Below are the code and all the weights of a small trained network. Each question names an input and a class and asks about switching units off, where a switched-off unit gives its printed mean instead of its output.

import numpy as np


def w(rows, s, z=0):
    codes = np.array(rows[::2]) - 128.0
    scale = np.full(codes.shape[1], s)
    scale[-1] = z or s
    return codes * scale


def f(y):
    return np.maximum(y, 0)


def log_softmax(a):
    a = a - a.max(-1, keepdims=True)
    return a - np.log(np.exp(a).sum(-1, keepdims=True))


def net(x, mask):
    res = np.array(x, float).reshape(1, 8) / 4 @ E
    y = f(res @ A[0][:, :-1].T + A[0][:, -1])
    res = res + np.where(mask, y, B[0][:, -1]) @ B[0][:, :-1]
    return log_softmax(res[-1] @ U[:, :-1].T + U[:, -1])


A, B = {}, {}
E = w([
[130,128,122,129,128,125,129,130,128,127],'x0',
[126,127,130,130,126,128,132,124,124,129],'x1',
[128,127,148,136,136,144,130,121,136,136],'x2',
[131,133,108,112,132,109,137,134,129,135],'x3',
[120,157,7,63,102,240,13,9,126,185],'x4',
[141,128,126,134,124,132,124,129,136,119],'x5',
[26,206,118,177,136,60,131,84,215,74],'x6',
[141,144,131,118,122,129,135,128,128,126],'x7',
],0.011)
A[0] = w([
[103,180,66,76,81,184,25,18,124,180,137],'neuron 1',
[42,255,107,155,164,104,66,68,193,61,86],'neuron 2',
[223,58,106,85,82,210,84,119,35,223,5],'neuron 3',
[16,219,100,146,96,120,117,73,226,95,84],'neuron 4',
[81,192,111,151,92,98,125,60,183,120,89],'neuron 5',
[118,164,39,102,133,202,60,41,143,181,133],'neuron 6',
],0.0059,0.0023)
B[0] = w([
[45,214,195,200,83,104,190,203,210,67,248],'neuron 1',
[161,63,46,90,169,188,92,97,94,188,226],'neuron 2',
[199,82,40,70,177,109,43,84,10,152,227],'neuron 3',
[176,69,110,42,187,162,93,68,79,142,222],'neuron 4',
[164,102,147,69,136,140,65,49,83,218,187],'neuron 5',
[91,215,200,185,83,52,167,253,171,62,234],'neuron 6',
],0.0067,0.013)
U = w([
[31,219,187,215,106,20,222,250,253,12,251],'0',
[179,51,7,30,147,232,5,12,69,233,5],'1',
],0.0057,0.0021)

Each question gives the input, the list of numbers given to net, and the class t.
The units are the neurons (one row each of A and B). Each row of codes is followed by its name. A weight is (code - 128) times the scale printed after its matrix; where a second scale follows, it is the last column's (A, B and U).
mask holds one flag per neuron, in row order. A switched-off neuron (its flag False) gives its mean, the last column of its row in B, instead of its output. The means were averaged over made-up inputs and are rounded, as every weight is.
A unit's drop is (log p(t) with every unit on - log p(t) with that unit switched off) / (log p(t) with every unit on - log p(t) with every unit switched off).
unit that matters most: the unit with the biggest drop
top k neurons: the k neurons with the biggest drops, biggest first
drop when u is switched off: that unit's drop, to one decimal
input [6,-5,6,3,7,-8,5,-2], class 0: unit that matters most => neuron 1
input [6,-1,1,-8,0,5,2,3], class 1: top 2 neurons => [neuron 1; neuron 6]
input [-8,-6,5,2,5,4,4,4], class 0: top 3 neurons => [neuron 1; neuron 6; neuron 3]
input [2,-2,-7,6,5,-6,5,8], class 0: top 3 neurons => [neuron 1; neuron 6; neuron 3]
input [0,1,-8,0,-7,0,8,6], class 1: top 4 neurons => [neuron 1; neuron 6; neuron 2; neuron 4]
input [-6,6,3,-5,5,0,-3,2], class 0: drop when neuron 6 is switched off => 0.1
input [7,7,-1,2,-5,7,-6,-1], class 1: drop when neuron 6 is switched off => 3.1
input [-4,3,-2,-8,7,6,5,-6], class 0: drop when neuron 6 is switched off => 0.9
input [0,0,-4,-8,7,-3,-2,5], class 0: drop when neuron 1 is switched off => 0.1
input [-8,4,-5,2,-5,-5,7,-1], class 1: top 2 neurons => [neuron 1; neuron 6]
